Below is a small trained network, with its code and all its weights. Each question gives an input and a class and asks what happens when units are switched off, that is, made to give their printed mean instead of their output.

import numpy as np


def w(rows, s, z=0):
    codes = np.array(rows[::2]) - 128.0
    scale = np.full(codes.shape[1], s)
    scale[-1] = z or s
    return codes * scale


def f(y):
    return y / 2 * (1 + np.tanh(0.7978845608 * (y + 0.044715 * y**3)))


def log_softmax(a):
    a = a - a.max(-1, keepdims=True)
    return a - np.log(np.exp(a).sum(-1, keepdims=True))


def net(x, mask):
    res = np.array(x, float).reshape(1, 5) / 4 @ E
    y = f(res @ A[0][:, :-1].T + A[0][:, -1])
    res = res + np.where(mask, y, B[0][:, -1]) @ B[0][:, :-1]
    return log_softmax(res[-1] @ U[:, :-1].T + U[:, -1])


A, B = {}, {}
E = w([
[32,117,141,71,132,104,159,91,93,125,103,149],'x0',
[80,96,184,169,28,73,123,116,133,180,196,196],'x1',
[156,48,112,128,81,147,68,117,42,160,230,160],'x2',
[92,158,2,4,121,124,121,99,72,148,95,86],'x3',
[164,216,45,205,126,179,101,17,190,175,141,14],'x4',
],0.007)
A[0] = w([
[153,159,39,57,183,134,158,138,140,114,59,87,198],'N0',
[8,143,61,21,106,105,135,61,100,149,104,119,202],'N1',
[89,135,51,36,144,124,141,110,103,122,111,121,255],'N2',
[123,126,181,45,197,141,161,210,115,97,80,152,176],'N3',
[71,154,253,195,123,111,159,137,194,126,75,147,214],'N4',
[215,178,49,207,151,157,114,78,183,148,120,71,192],'N5',
],0.011,0.0018)
B[0] = w([
[151,197,198,49,194,160,82,138,115,102,107,125,219],'N0',
[98,157,39,119,41,134,172,169,139,203,90,125,227],'N1',
[97,212,96,60,109,171,129,130,148,176,102,141,208],'N2',
[140,55,136,125,152,74,105,161,106,60,65,121,210],'N3',
[81,143,209,164,164,106,202,136,174,113,168,119,203],'N4',
[164,156,57,206,137,174,89,1,127,98,137,105,250],'N5',
],0.013,0.014)
U = w([
[169,154,102,197,165,182,94,20,156,83,157,76,194],'0',
[81,136,218,196,156,99,226,134,217,111,193,133,71],'1',
[131,166,150,51,194,154,85,152,116,77,60,104,105],'2',
[59,191,64,87,28,160,181,154,152,197,84,127,70],'3',
[118,12,141,138,133,44,142,189,91,49,74,150,25],'4',
[180,35,158,141,39,136,58,161,36,166,255,189,254],'5',
],0.0057,0.0012)

Each question gives the input, the list of numbers given to net, and the class t.
The units are the neurons (one row each of A and B). Each row of codes is followed by its name. A weight is (code - 128) times the scale printed after its matrix; where a second scale follows, it is the last column's (A, B and U).
mask holds one flag per neuron, in row order. A switched-off neuron (its flag False) gives its mean, the last column of its row in B, instead of its output. The means were averaged over made-up inputs and are rounded, as every weight is.
A unit's drop is (log p(t) with every unit on - log p(t) with that unit switched off) / (log p(t) with every unit on - log p(t) with every unit switched off).
The circuit of an input: a set's keep is (log p(t) with only the set's units on - log p(t) with every unit switched off) / (log p(t) with every unit on - log p(t) with every unit switched off). Starting from all 6 units, units are removed one at a time, each time the one whose removal leaves the highest keep (on an exact tie, the one counted first), for as long as the keep stays at least 0.8.
units of the circuit, in order: the units of the circuit, biggest drop first
top k neurons: the k neurons with the biggest drops, biggest first
drop of u: that unit's drop, to one decimal
input [5,-6,4,0,1], class 3: units of the circuit, in order => N1, N2
input [3,2,5,-3,3], class 5: units of the circuit, in order => N5, N4, N2
input [-1,8,8,7,-8], class 3: units of the circuit, in order => N1
input [-5,2,8,2,-4], class 5: top 2 neurons => N5, N3
input [8,-6,1,2,-3], class 3: top 2 neurons => N1, N2
input [-7,4,-8,4,-5], class 4: units of the circuit, in order => N3, N2
input [4,1,3,1,-6], class 4: top 3 neurons => N3, N5, N0
input [-2,-6,-7,-7,-5], class 4: top 3 neurons => N3, N5, N2
input [-2,-1,1,0,-4], class 4: top 2 neurons => N5, N0
input [-7,5,3,6,-5], class 5: top 2 neurons => N1, N2
input [-2,1,-7,-5,1], class 1: drop of N4 => 1.0
input [-2,8,-8,1,-3], class 1: drop of N3 => 0.0
input [5,-4,3,3,3], class 3: drop of N1 => 0.3
input [-7,5,-1,-8,0], class 1: drop of N4 => 0.2
input [0,-1,-2,-1,0], class 1: top neuron => N5
